Here is a tiny trained network, its code and every weight. The questions are about switching its units off for an input and a class, where a switched-off unit gives its printed mean instead of its output.

import numpy as np


def w(rows, s, z=0):
    codes = np.array(rows[::2]) - 128.0
    scale = np.full(codes.shape[1], s)
    scale[-1] = z or s
    return codes * scale


def f(y):
    return np.maximum(y, 0)


def log_softmax(a):
    a = a - a.max(-1, keepdims=True)
    return a - np.log(np.exp(a).sum(-1, keepdims=True))


def net(x, mask):
    res = np.array(x, float).reshape(1, 3) / 4 @ E
    y = f(res @ A[0][:, :-1].T + A[0][:, -1])
    res = res + np.where(mask, y, B[0][:, -1]) @ B[0][:, :-1]
    return log_softmax(res[-1] @ U[:, :-1].T + U[:, -1])


A, B = {}, {}
E = w([
[132,174,253,79,91,116,230,130,8],'x0',
[52,176,88,66,73,169,110,211,122],'x1',
[235,208,47,124,90,124,206,178,216],'x2',
],0.012)
A[0] = w([
[180,85,74,207,203,79,60,125,217,139],'n1',
[55,130,157,31,130,108,73,94,76,112],'n2',
[180,174,117,125,70,105,141,159,134,160],'n3',
[58,61,142,252,209,156,83,104,100,182],'n4',
[78,144,71,104,112,140,95,117,125,141],'n5',
[149,210,151,101,93,149,214,170,136,88],'n6',
[175,149,103,189,147,94,52,120,195,68],'n7',
[90,112,166,108,74,131,45,117,99,51],'n8',
[147,126,109,196,212,90,140,64,136,252],'n9',
[50,165,181,60,163,151,166,170,104,131],'n10',
[74,215,87,14,70,139,148,188,147,157],'n11',
[178,162,123,184,114,156,206,104,133,95],'n12',
[125,168,184,87,64,182,125,159,99,148],'n13',
[110,103,157,138,124,86,160,94,61,163],'n14',
[119,60,237,192,168,90,135,44,104,215],'n15',
[156,83,131,180,137,105,159,159,173,197],'n16',
[151,211,113,99,74,72,199,186,66,140],'n17',
[61,107,144,54,67,87,126,147,81,176],'n18',
[164,119,91,92,88,156,56,130,70,89],'n19',
],0.011,0.0032)
B[0] = w([
[199,12,86,212,138,159,95,110,169,254],'n1',
[108,144,255,74,99,137,122,208,69,207],'n2',
[78,221,186,135,53,112,105,180,140,177],'n3',
[112,225,166,179,103,17,58,146,69,245],'n4',
[149,110,67,150,206,146,215,107,84,166],'n5',
[65,186,170,131,142,72,64,90,76,195],'n6',
[170,17,24,110,123,159,143,108,185,203],'n7',
[193,97,219,133,53,101,130,211,45,182],'n8',
[145,112,81,230,138,127,42,94,83,206],'n9',
[217,118,160,70,45,115,148,171,161,195],'n10',
[77,189,85,139,159,115,170,204,44,211],'n11',
[177,46,170,103,69,118,155,170,116,174],'n12',
[216,60,154,89,116,189,184,124,105,186],'n13',
[143,136,60,113,129,169,132,227,54,192],'n14',
[213,186,114,143,236,67,216,236,60,250],'n15',
[83,137,93,124,99,94,71,167,108,171],'n16',
[141,187,179,143,69,85,55,82,26,204],'n17',
[187,137,186,59,15,140,142,209,136,194],'n18',
[112,117,135,75,153,155,124,132,90,146],'n19',
],0.0073,0.021)
U = w([
[125,144,150,113,195,137,178,5,135,72],'0',
[151,37,109,171,140,121,86,50,183,121],'1',
[128,97,193,82,174,106,177,22,183,2],'2',
[103,109,104,134,186,178,187,151,205,77],'3',
[154,141,128,150,247,94,162,131,84,166],'4',
[92,203,176,116,77,80,93,126,109,172],'5',
[186,80,160,59,55,128,147,143,135,123],'6',
],0.013,0.0051)

Each question gives the input, the list of numbers given to net, and the class t.
The units are the neurons (one row each of A and B). Each row of codes is followed by its name. A weight is (code - 128) times the scale printed after its matrix; where a second scale follows, it is the last column's (A, B and U).
mask holds one flag per neuron, in row order. A switched-off neuron (its flag False) gives its mean, the last column of its row in B, instead of its output. The means were averaged over made-up inputs and are rounded, as every weight is.
A unit's drop is (log p(t) with every unit on - log p(t) with that unit switched off) / (log p(t) with every unit on - log p(t) with every unit switched off).
The circuit of an input: a set's keep is (log p(t) with only the set's units on - log p(t) with every unit switched off) / (log p(t) with every unit on - log p(t) with every unit switched off). Starting from the 12 units with the biggest drops (on a tie, the unit counted first), units are removed one at a time, each time the one whose removal leaves the highest keep (on an exact tie, the one counted first), for as long as the keep stays at least 0.8.
circuit, biggest first: the units of the circuit, biggest drop first
top k neurons: the k neurons with the biggest drops, biggest first
drop of u: that unit's drop, to one decimal
input [-8,7,-5], class 4: circuit, biggest first -> (n5)
input [8,4,-1], class 6: top 3 neurons -> (n13, n10, n4)
input [8,-3,4], class 5: top 2 neurons -> (n6, n17)
input [6,6,-1], class 6: top 4 neurons -> (n13, n10, n4, n18)
input [1,-1,2], class 5: top 3 neurons -> (n1, n15, n7)
input [-6,5,1], class 1: top 2 neurons -> (n15, n1)
input [-8,5,4], class 1: top 2 neurons -> (n1, n15)
input [1,4,-1], class 6: top 2 neurons -> (n4, n13)
input [-2,5,-3], class 6: top 4 neurons -> (n6, n17, n4, n3)
input [-5,7,1], class 3: top 2 neurons -> (n15, n4)
input [6,8,-1], class 6: top 2 neurons -> (n13, n10)
input [-6,6,-1], class 3: drop of n11 -> 0.1
input [0,-2,2], class 1: drop of n15 -> 0.3
input [-8,-7,-5], class 1: circuit, biggest first -> (n1)
input [-4,4,1], class 3: drop of n4 -> 0.1
